Each row is followed by its class.
[ -3 -22 -22  -2  -3  -5  -8   5   0 -35  19 -10   2   8 -11  13  -7  31
   5   8   9  20 -10  15   1  13   3 -10 -22   9  10  17 -20 -14 -36 -13
  24   9  -5 -17  -3   6   7 -20   8  18 -22 -23   5 -27   3 -27   6  -5
  -8  41   0 -41   7 -15   0  16 -10  52   3  -5] | P
[  2  12  32  20 -27   1 -25   5 -25   5 -12   8  34  18  27 -14 -16 -22
  51   7   7  -6  13  12   1  15  30  15  17   5  12 -12  -3 -39 -14  47
  12  13  35   2  31   2   1 -18 -23   2  19  18 -13 -22 -12 -22   3  17
  18 -14 -12 -22  14  -9  -7 -15 -22 -24   0 -14] | J
[  2 -12  35  21 -32 -17 -50  -2 -21   1  -9 -39  32  15   9   3  -3   4
  33  -7  20  23  27  22 -26 -22  53  50 -58 -22  38 -17 -29 -17 -31  10
  14  28  38  -8  46  28 -15  -4  -9  -2 -16 -28 -13 -87  16 -46   9  16
   0  60 -11 -51  14 -29  -5 -34 -34 -14  -4 -34] | X
[ 10   2 -32 -12  -4 -15 -64  -1  24  13  36  16  24  21 -13   0 -28   6
  -2   5 -31  -5   3  -4  15  55   3 -22  11 -12  -3  24 -12 -21 -15  25
  12   0  32 -13 -16   6   5 -19  -8  24  21  27  13 -13  21 -38 -26  -8
   9 -14  10 -20 -16   2  -6 -14  -7 -22   5 -10] | J
[  4   7   9   0 -25 -10 -54  -6  -1  29  12   3  38  24  -6  -2 -24 -17
  22 -12 -20  -7  20   3  -8  18  28  -5  -3 -29  11  -1  -2 -37  -1  26
   2   6  46  -4  12  19  -8  -2 -15  10  30   6   4 -28  12 -37 -21  -6
  13 -17  -3 -14  -5  -3  -9 -44 -20 -56   0 -13] | J
[-21  16  -1  -1  51 -20 -36   4  11  20  -8 -12  20 -29  -5 -17  14   3
  -1 -30  -3 -19 -12  -8  -4  11   3  -1  21  -2 -14 -26 -15  61  26   9
 -27 -10  -1   8 -28   2  -9  10   3  14   5  22 -16  21  10  28   3  21
  -5   7   6  22 -18  27  -4  -7  -6 -29   9 -22] | T
[-30 -10  60 -10 -30  -9  -8  10 -16  20 -19  -7  40   1 -19  35  -4 -30
  51 -31  13   4  15 -16  -7 -37  23  18 -12 -36  -6 -31 -13  24   7  34
 -24  16   7  15 -22  45   9  47   1  12  14 -10   6  11  -6  -6   4  -3
  11  20  -3   4   6   4  -8 -48 -11 -25  -2  -1] | T
[ 11  -5 -11  22   2  -7  22  14  -9 -20 -32  21 -25 -17  13 -41   4  -6
  13  21  29 -11 -31   6 -18   4   1  37  -2  33  10  22   3   2 -12 -20
  21   2  -5 -16  40 -19   4 -34   4  -8   2  26  -7  10  -3  11  18  27
  -5  21  -2   9  27 -21  12  55   6  43  10 -16] | E
[  8  17 -34  20   1 -10 -16   7  -7 -24 -31   6 -19  -6  19  -9  18  21
  12  23  31  -4 -10  -2  -6   4  23  37  20  39   8  14 -17  26 -15  35
  14   6  -4   4  24  -9  -2   6  -4   2  -4  35   7 -10  -5  20  13  31
   1   2  13 -13   9  -7   7  44  11  -1  11  -7] | E
[ -6  12  36   7 -16 -21 -32   1 -22   4 -14 -12  34   3  11  12   7   0
  19  -2  13   1  23   2   3  -4  24  41  15   1  -3 -31 -23  39 -22  64
  -7   4  12  17   2  12  -2  26 -16   0   7  24  -6  -6  -7  24  20  -6
  11 -10  -2 -12   0 -13 -15 -17 -16 -33   0 -17] | G
[-11   9  47   5 -39   6 -18  -8 -25  15 -11   8  46  21  18  12 -21 -26
  54  -2   2   1  16   3  11   4  33   6  23  -5   5 -18  -3 -34  -4  56
  -2   9  33   5  16  12   8   9 -23  10  25  14   0  -5 -21 -17  -7  -1
  23 -21 -14 -18   6  -8 -14 -32 -18 -45  -5  -1] | J
[ 11   5 -10  23  22   9  24  10  -8 -26 -10 -21 -15 -15  24 -12  23  20
  -7  14  17  10  -7   4  -9  -3   3   1  -9  29  13  -3  -6 -17 -14 -23
   9   6 -19  -6  25 -22 -12 -26   2 -10 -33 -20 -19 -29  -9   3  18  11
 -11  24  -9 -27   8 -14  -1  27  -9  35   7  -2] | X
